Below is a small trained network, with its code and all its weights. Each question gives an input and a target symbol and asks what happens when units are switched off, that is, made to give their printed mean instead of their output.

import numpy as np


def w(rows, s, z=0):
    codes = np.array(rows[::2]) - 128.0
    scale = np.full(codes.shape[1], s)
    scale[-1] = z or s
    return codes * scale


def f(y):
    return y / 2 * (1 + np.tanh(0.7978845608 * (y + 0.044715 * y**3)))


def softmax(a):
    e = np.exp(a - a.max(-1, keepdims=True))
    return e / e.sum(-1, keepdims=True)


def log_softmax(a):
    a = a - a.max(-1, keepdims=True)
    return a - np.log(np.exp(a).sum(-1, keepdims=True))


def net(x, mask):
    ids = ['αγδεζηθλμξπφψω'.index(c) for c in x.split()]
    T = len(ids)
    res = E[ids] + P[:T]
    r = res
    for j in range(2):
        rows = slice(2 * j, 2 * j + 2)
        q, k, v = (r @ M[0][rows].T for M in (Q, K, V))
        z = softmax(np.where(np.tri(T) > 0, q @ k.T / 2**0.5, -1e9)) @ v
        o = O[0][rows]
        res = res + np.where(mask[j], z, o[:, -1]) @ o[:, :-1]
    y = f(res @ A[0][:, :-1].T + A[0][:, -1])
    res = res + np.where(mask[2:18], y, B[0][:, -1]) @ B[0][:, :-1]
    return log_softmax(res[-1] @ U[:, :-1].T + U[:, -1])


Q, K, V, O, A, B = {}, {}, {}, {}, {}, {}
E = w([
[59,133,58],'α',
[147,119,51],'γ',
[94,79,247],'δ',
[94,97,252],'ε',
[137,103,44],'ζ',
[179,108,135],'η',
[100,114,47],'θ',
[119,116,51],'λ',
[102,103,43],'μ',
[88,136,51],'ξ',
[139,128,181],'π',
[158,92,163],'φ',
[112,142,54],'ψ',
[20,159,64],'ω',
],0.015)
P = w([
[245,233,9],'0',
[221,101,188],'1',
[86,53,112],'2',
[77,212,133],'3',
[151,126,229],'4',
[76,51,116],'5',
[87,203,125],'6',
[132,125,240],'7',
[69,50,119],'8',
[86,195,124],'9',
[117,129,248],'10',
[60,54,126],'11',
],0.012)
Q[0] = w([
[63,94,38],'H0',
[145,10,113],'H0',
[97,186,173],'H1',
[40,51,102],'H1',
],0.012)
K[0] = w([
[93,108,6],'H0',
[254,74,75],'H0',
[75,199,196],'H1',
[199,202,48],'H1',
],0.011)
V[0] = w([
[100,148,95],'H0',
[107,26,76],'H0',
[53,187,155],'H1',
[12,1,75],'H1',
],0.012)
O[0] = w([
[100,142,96,182],'H0',
[209,99,60,156],'H0',
[164,220,115,59],'H1',
[205,2,46,2],'H1',
],0.009,0.0069)
A[0] = w([
[159,146,59,205],'N0',
[99,100,82,171],'N1',
[123,95,130,107],'N2',
[247,145,215,1],'N3',
[101,46,92,125],'N4',
[96,152,16,65],'N5',
[147,58,149,162],'N6',
[154,171,75,60],'N7',
[157,115,150,175],'N8',
[127,93,138,111],'N9',
[202,121,224,171],'N10',
[134,118,71,113],'N11',
[77,193,132,149],'N12',
[78,30,121,97],'N13',
[140,135,140,121],'N14',
[153,105,139,151],'N15',
],0.015,0.0074)
B[0] = w([
[75,96,71,183],'N0',
[142,94,177,181],'N1',
[134,141,131,128],'N2',
[162,2,171,146],'N3',
[122,185,151,163],'N4',
[169,213,139,204],'N5',
[111,177,145,153],'N6',
[163,44,176,145],'N7',
[93,157,127,138],'N8',
[136,128,132,130],'N9',
[151,187,77,178],'N10',
[100,148,113,152],'N11',
[128,87,96,246],'N12',
[177,64,182,165],'N13',
[131,133,129,126],'N14',
[95,141,128,133],'N15',
],0.026,0.014)
U = w([
[160,90,168,83],'α',
[64,30,165,59],'γ',
[181,154,198,78],'δ',
[139,254,101,184],'ε',
[17,67,105,5],'ζ',
[125,180,185,121],'η',
[109,174,20,178],'θ',
[115,215,206,167],'λ',
[198,197,179,63],'μ',
[110,82,237,90],'ξ',
[66,82,138,181],'π',
[153,93,130,129],'φ',
[190,164,207,1],'ψ',
[112,124,178,207],'ω',
],0.0075,0.0048)

Each question gives the input, a string of symbols that net reads in full, and the target symbol t.
The units are the heads (2 rows each of Q, K, V and O) and the neurons (one row each of A and B). Each row of codes is followed by its name. A weight is (code - 128) times the scale printed after its matrix; where a second scale follows, it is the last column's (O, A, B and U).
mask holds one flag per unit, heads first, then neurons. A switched-off unit (its flag False) gives its mean, the last column of its rows in O or B, instead of its output. The means were averaged over made-up inputs and are rounded, as every weight is.
A unit's drop is (log p(t) with every unit on - log p(t) with that unit switched off) / (log p(t) with every unit on - log p(t) with every unit switched off).
The circuit of an input: a set's keep is (log p(t) with only the set's units on - log p(t) with every unit switched off) / (log p(t) with every unit on - log p(t) with every unit switched off). Starting from the 12 units with the biggest drops (on a tie, the unit counted first), units are removed one at a time, each time the one whose removal leaves the highest keep (on an exact tie, the one counted first), for as long as the keep stays at least 0.8.
units of the circuit, in order: the units of the circuit, biggest drop first
unit that matters most: the unit with the biggest drop
k most important neurons: the k neurons with the biggest drops, biggest first
input ψ φ θ ζ ε λ ω ξ μ ψ π, target φ: 4 most important neurons => [N3; N10; N5; N12]
input ζ φ π ω δ ω π θ ζ ζ ζ ζ, target ξ: unit that matters most => H1
input γ φ λ, target γ: 3 most important neurons => [N5; N12; N10]
input ψ θ λ λ ε φ δ ψ θ π, target θ: units of the circuit, in order => [N12; N1; N13]
input ω ψ ψ ψ λ ξ ω ζ γ, target ε: units of the circuit, in order => [N5; H1; H0]
input ζ α ψ, target ξ: units of the circuit, in order => [H1; N13; N10]
input π γ ω, target θ: units of the circuit, in order => [H1; N12; H0; N5]
input δ ξ ψ η λ ψ, target λ: units of the circuit, in order => [N4; N12; H1]
input μ ω ψ ψ μ η ω λ δ φ, target θ: units of the circuit, in order => [N0; H1]
input γ ξ φ ζ ξ μ, target γ: units of the circuit, in order => [H1; N5; N13]
input φ ζ ψ ζ ζ ψ γ ε ξ η, target θ: 2 most important neurons => [N5; N1]
input ω ω α, target ε: units of the circuit, in order => [H1; N5]
input ζ ζ ψ θ ε ζ γ ψ ζ ζ γ ψ, target ξ: 4 most important neurons => [N13; N10; N1; N0]
input δ π γ δ ζ ζ π θ ζ ε γ ψ, target λ: unit that matters most => N4
input ζ φ ω π ζ ξ, target ξ: units of the circuit, in order => [H1; N13; N0]
input γ α ζ γ φ ζ η, target θ: 3 most important neurons => [N5; N13; N1]
input δ δ θ μ μ ζ ζ ξ ζ μ λ δ, target λ: units of the circuit, in order => [N6; N4; H1]
input γ π π α ζ μ γ θ ζ δ ψ ξ, target γ: 4 most important neurons => [N12; N10; N5; N13]
input γ η α, target γ: units of the circuit, in order => [H1; N12; N13; N10]
input ψ γ φ γ ζ ε ζ ζ λ ε, target ε: unit that matters most => N10
input ω ε φ η ψ μ λ π ψ, target ε: units of the circuit, in order => [N5; H0]
input γ ω δ ζ γ ζ ζ ξ γ φ λ η, target γ: 3 most important neurons => [N5; N10; N4]
input λ μ θ ξ ζ, target λ: 4 most important neurons => [N4; N6; N12; N3]
input η ξ ζ, target ζ: units of the circuit, in order => [H1; N5]
input γ ψ ζ δ μ μ ψ ε ζ, target γ: 3 most important neurons => [N5; N12; N10]
input γ π ψ ζ ξ ω ω ζ ε δ ζ α, target γ: 4 most important neurons => [N12; N13; N5; N10]
input θ ψ λ ζ α ζ θ α π φ γ, target ε: units of the circuit, in order => [N3]
input λ ζ γ δ ψ, target θ: 4 most important neurons => [N5; N13; N1; N3]
